Each row is followed by its class.
[ 424 -149  196  -15  195 -568  576  234 -440  -25 -126 -120    6 -583
   41  -46  228 -347   31 -131 -404  -83   16  313  367  -11  303 -299
  -19 -343   73 -556 -112  334 -486  205  136 -326  454   22  426  153]  B
[ 411  191  268   34  218 -545  221  140 -467  505   56   77  -86  -67
  313  -84  201 -354  -52  172 -361   66 -121  293  367   44    8 -325
  -53  -72  -56 -268  134  552 -534  337  113 -300  530  473  463   -8]  V
[ 278 -339  -96 -439  174 -246  270 -209 -341  269 -190  256   44 -267
 -660 -481 -250  -87   83 -816 -182  289  -16 -190  649   71  214  290
  -64 -393 -271 -188   25  706 -191 -261 -109 -184  236 -280  279  132]  Q
[ 453  113  286  -19  249 -530  235  176 -291  456  115  114 -130  -42
  199    7  155 -290  -17  154 -365  133 -102  363  261    8  -15 -294
  -50 -145 -125 -274   65  548 -506  350   70 -203  577  413  401  -65]  Q
[ 364 -205   44  -29   77 -484  560 -199 -348  286  -43   51  -68  119
  295 -116  201 -518  127  272 -398   55 -248  128  518  143  448 -316
   33 -134  -16 -510  109  308 -492  465  316 -347  208  552  334  140]  A
[ 257 -122  111 -121  225 -322  190 -258 -470   56 -270  296  -90 -372
 -512 -379 -166 -290   94 -496 -171  234  189  -44  607  230  127  354
  -15 -203 -171 -492    6  819 -364 -288   12 -147  450 -193  351   61]  Q
[ 396   10  330   17  165 -502  356  217 -417  280   57   12 -162 -151
  239  -95  195 -350  -33  107 -408  -27 -203  283  363   65   57 -259
  -68 -152 -110 -445   52  489 -520  439  104 -246  467  349  385   50]  B
[ 230   46  101 -283  271 -337  219    3 -441   52 -168  228   50 -619
 -430 -284 -282 -300 -119 -618 -407  187  169   65  654  159  -51  388
 -196 -317  -99 -499    5  899 -267 -211  -84 -190  504 -197  423  108]  Z
[ 459  103  350   73  167 -563  203  171 -370  502   29  143 -106  -23
  311   53  173 -329  -80  114 -341   83  -95  327  338  -28  -42 -371
   13 -128  -52 -299   35  518 -549  269  123 -215  607  426  408  -59]  W
[ 147  -95  -23 -391  230 -245  203  -27 -382   92 -194  253   55 -522
 -338 -222 -320 -210 -165 -665 -333  116  166  149  649   36    9  347
 -159 -423  -40 -458   -2  748 -161 -170  -28 -128  480 -169  431   94]  E
[ 334 -172   49 -168  171 -356  255 -238 -380  -16 -270  273  -88 -529
 -519 -424 -147 -333  120 -565 -189  122  177 -125  598  196  178  357
    2 -242 -115 -490   18  653 -361 -265  -38  -91  299 -245  304  143]  Z
[ 355 -277    0  -88  116 -571  293 -141 -527  597 -108  -94  230   -1
  174 -277  152 -435  140  106 -297  158 -132  132  546   67  451 -533
  116 -224   16 -228  119  486 -564  118  312 -395  544  362  404  -23]  T
[ 484 -207  215    7  156 -620  485  -28 -494   30 -270  -90  135 -448
   74 -271  314 -430  114   -7 -390  -39    7  258  387   54  339 -304
   58 -261  106 -500  -81  363 -576   91  189 -299  518   90  488  169]  E
[ 385  130  374   90  161 -602  182  122 -467  489   10   58 -119  -32
  280 -116  229 -322  -16  266 -332   77 -124  265  262   82  -90 -337
  -77  -77  -55 -233   76  560 -564  329  115 -213  530  398  393  -21]  V
[ 402  -81  105   20   76 -585  622 -163 -337  143 -124  -43  -39  -87
  174 -117  163 -482  187  150 -422  138 -183   79  412  175  396 -318
   -1 -132   -1 -618   84  240 -521  422  230 -252  259  355  375   95]  Q
[ 310 -251  -13 -263  141 -389  172  -88 -436   49 -385  261   60 -614
 -678 -496 -168 -109   36 -746  -88  172  170 -156  507  -11  136  191
    2 -371 -138 -276   -3  608 -232 -286 -175 -111  109 -423  349  122]  E
[ 241 -321  198 -304  233 -196   94  -95 -417  364 -244  131 -175 -166
 -783 -450 -198 -239   82 -717 -128  337  226 -173  566  325  280  401
 -134 -331 -239 -388  115  779 -556 -220   -7 -167  431 -141  427   53]  A
[ 479 -224  220   34  169 -657  559  122 -452  -29 -176  -88   93 -348
   82 -208  307 -414   84   26 -416  -16  -75  213  405  -28  201 -340
   11 -254   17 -458 -165  434 -659   74  188 -324  576  114  491  129]  A
[ 412   17  414  104  243 -595  317  164 -428  402   69   22  -67 -101
  250  -63  208 -335   25  235 -328   78 -105  300  232   58   -8 -335
  -95 -118  -83 -306   48  608 -545  297   77 -299  617  323  374   99]  Q
[ 472  -15  296  111  247 -632  461  218 -332  -66 -147  -54  -16 -507
  139   22  252 -391   11  -18 -408  -42   40  413  268  -64  126 -355
   58 -264   86 -566 -112  366 -584  182  106 -261  635   96  429    4]  T
[ 397 -261   31 -125   82 -349  574 -180 -225  212   -5  123 -146   78
  186 -111  168 -454  141  115 -348  -71 -250  183  511  119  503 -171
   71 -212    9 -538   92  156 -493  496  285 -312  193  484  204  160]  D
[ 209 -393  143 -297  201 -244   97  -90 -394  403 -288    5 -156  -65
 -680 -520 -214 -188   86 -773  -73  393  262 -222  571  337  408  369
  -92 -333 -200 -411   98  756 -580 -227  -15 -146  437  -17  514   38]  R
[ 230 -115   -4 -307  243 -343  189   19 -431  -62 -250  183  115 -663
 -474 -359 -232 -139 -102 -620 -381  140  130   82  577   62  -13  323
 -169 -369  -58 -471 -104  852 -270 -306 -105 -214  489 -329  380  228]  Z
[ 254 -208  355 -165  308 -330   75    9 -400  314 -356  146 -217 -416
 -735 -365 -176 -226   92 -799  -90  342  381 -113  444  293  251  278
 -132 -381 -166 -411   45  763 -559 -341 -145  -64  538 -296  529  -21]  Z
[ 345 -160  -75 -329  197 -300   85 -210 -299   95 -274  273   61 -489
 -565 -454 -239 -169   61 -647  -72  269   86    0  553   49  136  274
  -24 -373 -180 -238  -39  643 -303 -316 -106 -102  311 -279  526   49]  E
[ 378 -147   92   54   30 -605  643 -154 -412  112 -139  -46  -39  -61
  262 -199  251 -521  176  226 -463   85 -188  108  491  168  351 -270
   30  -89    1 -590  111  278 -575  428  222 -316  308  410  355  153]  Q
[ 155    7  -33 -355  237 -279  116   -9 -479  131 -152  193   -9 -495
 -392 -242 -375 -247 -110 -666 -331  163   59  161  596  130   29  331
 -192 -344  -29 -480   44  841 -240 -139   31 -118  429 -208  488   49]  B
[ 238  -48   46 -156  213 -329  157 -200 -547   -9 -309  323  -30 -514
 -444 -422 -103 -289  -23 -392 -298  112  189   30  633  205   25  381
  -22 -169  -33 -486  -17  847 -310 -260    9 -214  381 -174  301  180]  V
[ 346 -254 -125 -425  131 -261  171 -175 -320  183 -263  190   36 -458
 -756 -533 -233 -149   95 -744  -65  288   67 -199  599  104  242  337
  -40 -374 -238 -259   78  567 -254 -170 -137 -133   72 -256  447  114]  E
[ 370 -204 -137 -170   58 -539  254 -115 -497  519 -106  -67  265  -60
  232 -133   61 -345   41  -49 -263  197 -164  253  511  -29  305 -522
  192 -239   54 -237   60  373 -438  170  306 -302  374  325  400 -170]  T
[ 254  -15  -70 -368  169 -355  155  -52 -441   52 -160  187  126 -549
 -406 -297 -349 -231 -107 -646 -414  133   30   87  629   84  -49  325
 -152 -315   16 -458    4  848 -192 -228  -18 -161  422 -236  377   65]  W
[ 276 -219    3 -239  224 -408  166 -127 -402  203 -318  279  -11 -359
 -655 -511 -184 -113   66 -737 -151  216  124 -234  591  110  238  257
 -128 -353 -193 -195   52  730 -306 -364 -139 -166  333 -311  361  167]  V
[ 209 -410  147 -325  186 -111   63  -63 -394  428 -194   94 -136  -74
 -679 -397 -240 -243   -5 -792  -77  276  220 -159  604  325  339  411
 -135 -290 -234 -393  129  759 -515 -184   54 -201  458  -20  293   96]  T
[ 335 -108   57  -22  130 -402  369   40 -314  346   11  100 -159  185
  327   47   39 -491   23   92 -302   77 -140  259  382   46  395 -293
  118 -186   52 -523  101  344 -510  459  262 -248  363  626  362  -17]  R
[ 284 -361 -132 -373  140 -279  159 -184 -360  194 -263  175   58 -417
 -708 -560 -214 -105   53 -798 -177  205   39 -166  620   86  283  293
  -47 -372 -201 -231   66  716 -247 -229  -90 -238  180 -318  258  144]  T
[ 406 -145  -27  -71   59 -481  562 -150 -360  280  -18    7  -19   32
  219 -103   80 -506  178  157 -417   78 -318   92  467  155  467 -304
   36 -112  -10 -536  149  313 -432  441  252 -343  210  430  317   57]  Q
[ 236 -149    2 -137  147 -386  206 -228 -530 -119 -329  211   51 -516
 -425 -435 -127 -297   85 -391 -255  252  124  -49  591  191   96  301
   22 -164 -131 -529  -60  779 -365 -233   12 -161  340 -206  360   79]  Q
[ 309 -149   30 -162  159 -348    8 -124 -406  -32 -202  334    0 -429
 -481 -323 -174 -263   36 -533 -219  184  175   33  452  114   16  317
  145 -157  -82 -483  -27  775 -248 -294   -8  -49  284 -174  229    5]  Q
[ 310 -284 -116 -343  109 -289  112 -142 -391  162 -269  234   49 -382
 -685 -542 -265 -146   23 -728  -99  315    0 -227  623   76  180  308
  -19 -302 -223 -240    1  730 -268 -314  -77 -184  164 -237  347   62]  W
[ 242 -343  -75 -382  136 -210  102 -154 -497  382 -285  257   31 -233
 -672 -564 -206 -137   24 -644 -132  279   47 -191  669  144  255  323
  -58 -293 -187 -180   71  851 -327 -298  -40 -243  260 -153  285  174]  W
[ 232  -77   72 -179  197 -254  104 -139 -504  118 -207  276  -62 -422
 -400 -292 -230 -280   11 -587 -226  169   93   89  617  161  141  344
  -24 -253 -138 -485   -5  831 -376 -226   73 -161  446 -191  413   18]  B
[ 378 -157  162   24  104 -530  581 -185 -438  267  -47   49 -109   63
  186 -245  148 -463  155  115 -300   36 -211   99  555  150  452 -355
  -12 -164  -39 -506  144  324 -602  368  229 -386  243  416  288  243]  B
[ 389 -277   -1  -14   75 -493  462 -161 -350  174  -44    2  -89  110
  302 -184   94 -486  135  176 -371   34 -211  190  430  111  521 -247
  121 -178   73 -560   79  334 -598  358  297 -390  337  512  280  163]  R
[ 278 -329  231 -225  260 -255   82    8 -434  349 -306  110 -113 -302
 -766 -368 -207 -255   86 -802  -69  351  330 -131  465  313  327  350
 -136 -345 -153 -401   39  768 -540 -338  -42 -109  539 -211  436   41]  Z
[ 399 -220    5  -75   35 -458  351 -124 -315  392    7   80  -74  236
  185 -126   90 -423  121  191 -353   98 -257  213  474  132  413 -253
    9 -140   16 -457   85  346 -588  401  355 -333  328  587  300   38]  D
[ 221 -416  153 -312  182 -220   31  -88 -435  423 -261  108 -115  -57
 -708 -430 -222 -250   37 -718  -71  378  231 -157  576  344  357  379
 -155 -339 -242 -376   85  812 -604 -265   92 -175  430  -33  449   45]  A
[ 429  -14  210   58  284 -694  553  126 -494   51 -196  -46   57 -511
  101 -113  248 -359   27   32 -386  -11   81  311  349    8  191 -347
  -44 -249  165 -500  -68  429 -526  120  107 -331  542  100  466  159]  V
[ 269 -160   42 -141  206 -333  300 -245 -411  -51 -270  221  -79 -532
 -475 -371 -140 -315   27 -498 -301   62  192  -31  703  229  204  413
  -41 -243 -105 -572   23  769 -355 -164   55 -233  420 -222  284  207]  T
[ 228 -291  120 -303  261 -208   22  -93 -411  366 -280   53 -104 -254
 -842 -487 -212 -227  118 -679 -129  342  259 -148  560  338  403  393
 -118 -292 -194 -375  148  839 -569 -218   -4 -208  458 -166  437   30]  T
[ 508 -197  134  -71  144 -598  617   72 -433  -35 -197 -117  129 -470
    6 -135  236 -331   76  -94 -428  -24  -90  271  404  -51  221 -318
   16 -315  117 -480 -166  312 -503   75  146 -350  513   -6  373  119]  W
[ 121  -82  -85 -382  191 -310  256  -98 -474   97 -185  143  140 -438
 -269 -346 -328 -225 -128 -550 -404  222   46   83  704  140  -37  277
 -231 -280  -61 -462  -36  896 -274 -190   -5 -205  480 -142  480  123]  Q
[ 251  -77  -16 -188  190 -382  313 -301 -519  -21 -279  155   36 -519
 -369 -388 -186 -282   90 -542 -304  174   85  -19  668  179  113  333
  -85 -222 -107 -517  -13  773 -329 -269   55 -187  463 -288  450   78]  Q
[ 437  178  279   10  217 -550  251  228 -166  442   99  205 -160 -145
  348  251  126 -237  -86   44 -385   18  -67  526  308 -136 -141 -362
   19 -227   -5 -358   13  354 -419  416   41 -118  568  363  468 -276]  D
[ 246  -41  -73 -372  213 -340  354  -53 -363  -37 -225  159  123 -635
 -399 -287 -288 -183 -163 -651 -407  104  118   51  726  116  -62  356
 -202 -332  -40 -519  -88  705 -253 -204  -65 -188  457 -304  452   96]  V
[ 226  -65   81 -165  207 -341  208  -44 -453 -233 -278  210  -36 -647
 -420 -301 -179 -357  -34 -597 -243  194  265   40  535  158  -14  405
   36 -198  -13 -625  -70  701 -291 -252  -34  -38  293 -165  364   14]  Z
[ 241 -354  239 -277  287 -205   79  -33 -389  399 -269  146 -212 -105
 -827 -391 -183 -192   53 -771  -56  353  357 -151  557  315  305  375
 -121 -326 -217 -391   70  778 -598 -250   -1 -109  458 -115  467   14]  A
[ 391 -224   14 -116   75 -570  452 -171 -524  469 -136  -86  265 -160
  272 -202  118 -418  121  -58 -356  106 -131  193  560   50  331 -517
  137 -263  107 -341   22  358 -487   84  246 -300  474  213  428  -96]  Z
[ 497  -59  256  126  255 -692  458  108 -432    1 -170  -19   24 -442
   70  -93  274 -418   78   44 -431   -6   10  343  332   27  206 -325
   94 -271  111 -515  -76  452 -552  159  142 -306  549   57  516   95]  A
[ 261 -410  102 -319  145 -197   43 -158 -490  402 -291   45  -61 -113
 -797 -520 -270 -253   95 -682  -30  397  157 -238  581  410  405  411
 -161 -287 -187 -374   86  787 -566 -240   70 -184  412 -116  403   96]  W
[ 296 -173  402 -196  360 -238  101   31 -289  389 -194  235 -222 -216
 -795 -280 -223 -178   28 -805  -10  342  385  -90  518  276  102  357
 -154 -318 -207 -360   31  701 -548 -241 -133  -67  546 -184  475  -31]  D
[ 488 -263  103  -17  139 -642  535   22 -505   76 -246  -94  162 -398
   80 -198  265 -386  107  -93 -385  -27  -46  236  405  -22  382 -334
   49 -313  104 -454  -72  325 -468  105  198 -328  494   94  459  159]  E
[ 447 -113  318    6  262 -670  515   90 -445  106 -226  -62   19 -389
   45 -194  343 -321   63   41 -355    0   86  263  308    3  162 -354
  -66 -234   82 -416 -127  386 -669   39  124 -270  609  110  449  128]  V
[ 220 -177  -33 -169  123 -464  171  -93 -540  -54 -374  152  132 -594
 -355 -337 -166 -211   23 -524 -280  190  153  -43  579   87   48  265
  -40 -222  -69 -484  -78  756 -331 -406  -15 -136  428 -291  394   32]  Z
[ 298 -255  255 -221  286 -331  130  -98 -384  324 -301   66 -195 -261
 -766 -483 -226 -231   96 -746  -78  371  366 -187  507  354  268  354
 -108 -331 -149 -456   71  778 -574 -312  -83 -104  516 -167  501   31]  R
[ 316 -112  -12 -236  201 -321  186 -228 -419   82 -222  249 -107 -351
 -440 -407 -166 -325   79 -531 -238  118   92    7  583  169  124  427
   53 -271  -69 -396   44  760 -264 -212   27  -96  399 -144  379   52]  R
[ 379 -136   52 -113  149 -581  422 -223 -517  561 -120  -96  154  -88
  278 -243  114 -370  135   -4 -295  153  -78  163  536    4  259 -486
  204 -223   90 -246   42  390 -573  115  245 -301  483  223  566 -109]  R
[ 135 -431   89 -295  170  -98  -16 -112 -457  472 -221   15  -52   16
 -679 -442 -321 -152   68 -742   68  417  157 -184  586  392  354  463
 -175 -266 -209 -312   69  727 -592 -135   81 -155  417  -87  512   40]  D
[ 324 -147  -45 -145  125 -375  208 -261 -515  -75 -321  152   47 -456
 -525 -496 -125 -307   86 -504 -299  153   62 -110  708  229  200  380
  -11 -155 -146 -483   12  790 -397 -238   61 -263  362 -228  341  145]  T
[ 187 -424  147 -296  151 -226   22 -214 -458  460 -241  -29  -86   12
 -579 -501 -297 -214   68 -732  -39  411  208 -148  539  393  381  365
 -122 -314 -156 -413   96  796 -578 -215   80 -200  416  -10  455   53]  R
[ 423 -237   17 -113  129 -579  236 -246 -512  740 -110   -1  200  103
  234 -185  175 -351  126   56 -311  178 -141  255  522   40  325 -538
  209 -234   65 -123   74  445 -534   74  348 -329  502  274  517 -109]  A
[ 243 -208 -101 -273  121 -241  123 -190 -395   -2 -179  251  -73 -441
 -408 -344 -278 -337    6 -523 -269  156  -12   45  645  216  197  471
    4 -246 -134 -551   13  744 -263 -150  105 -165  294 -141  379   56]  B
[ 465  -94  318   66  241 -653  520   75 -461  110 -159  -62   56 -401
  120 -219  309 -342   81    2 -385   12  -25  287  378   24  210 -399
  -23 -224   33 -457 -103  441 -612  117  100 -295  552  101  500  201]  B
[ 438  138  407   97  289 -648  238  181 -432  333  -19  126 -130 -258
  168  -78  249 -313    7  222 -305   36   26  332  287  -13  -21 -412
  -24 -142  -14 -359   20  510 -640  267   71 -255  542  334  433    7]  D
[ 257 -352  131 -340  209 -283  139 -143 -382  342 -242   55 -107 -212
 -662 -485 -254 -230   65 -757 -123  338  208 -163  582  296  314  383
 -115 -389 -200 -430   87  775 -457 -295  -18 -210  447  -90  440   49]  R
[ 441 -214  192   31  110 -660  565   54 -509   60 -278 -121  128 -343
  129 -174  254 -312   94  -52 -407    9  -79  205  415  -38  217 -442
   33 -262  127 -470 -161  351 -615   51  150 -274  587   29  431   68]  W
[ 236 -194 -116 -278  173 -247  164 -233 -402  128 -175  267  -84 -376
 -426 -360 -202 -240   42 -446 -193   78   67   37  684  201  206  463
  -60 -264  -93 -488   60  737 -256 -130   97 -175  344  -63  332   94]  D
[ 163 -148 -149 -379  159 -405  228  -59 -527  157 -258   96  203 -447
 -316 -357 -358 -157 -117 -592 -328  210   64    7  689   48    1  206
 -185 -373  -43 -396  -53  864 -284 -264  -25 -227  483 -211  478   95]  R
[ 491 -164  247  111  209 -705  479  139 -473   84 -230  -15   68 -396
   68  -55  222 -348  131 -142 -411   -8   13  275  303  -71  239 -417
   57 -284  139 -429 -141  409 -571  -15  102 -266  641  -58  433   35]  Z
[ 232 -291  296 -213  269 -262  103  -52 -377  376 -297  120 -206 -244
 -761 -441 -185 -198   91 -783  -88  356  354 -183  529  338  323  321
 -142 -341 -190 -428   75  770 -576 -290  -88 -107  476 -160  454   51]  Z
[ 467 -182  352  -26  224 -631  616  -24 -415  151 -124  -86   80 -367
  103 -266  315 -285  100  -67 -397  -19  -35  243  424   18  222 -401
  -39 -268    1 -435  -95  374 -621   96   87 -324  498   68  392  223]  B
[ 414 -218  209    3  214 -613  646    8 -372   29 -150  -63  128 -474
  117 -221  308 -364  137  -19 -400   -1  -15  208  416  -65  303 -335
   15 -327   30 -464  -93  352 -538   75   88 -354  530  101  384  250]  Z
[ 310  -61  107   20   68 -488  417 -137 -432  102 -151   -6  -24  -47
  317 -147  159 -464   87  271 -410   58 -160  281  416  104  371 -302
   27 -141   75 -623  101  282 -605  423  265 -351  336  472  388  122]  E
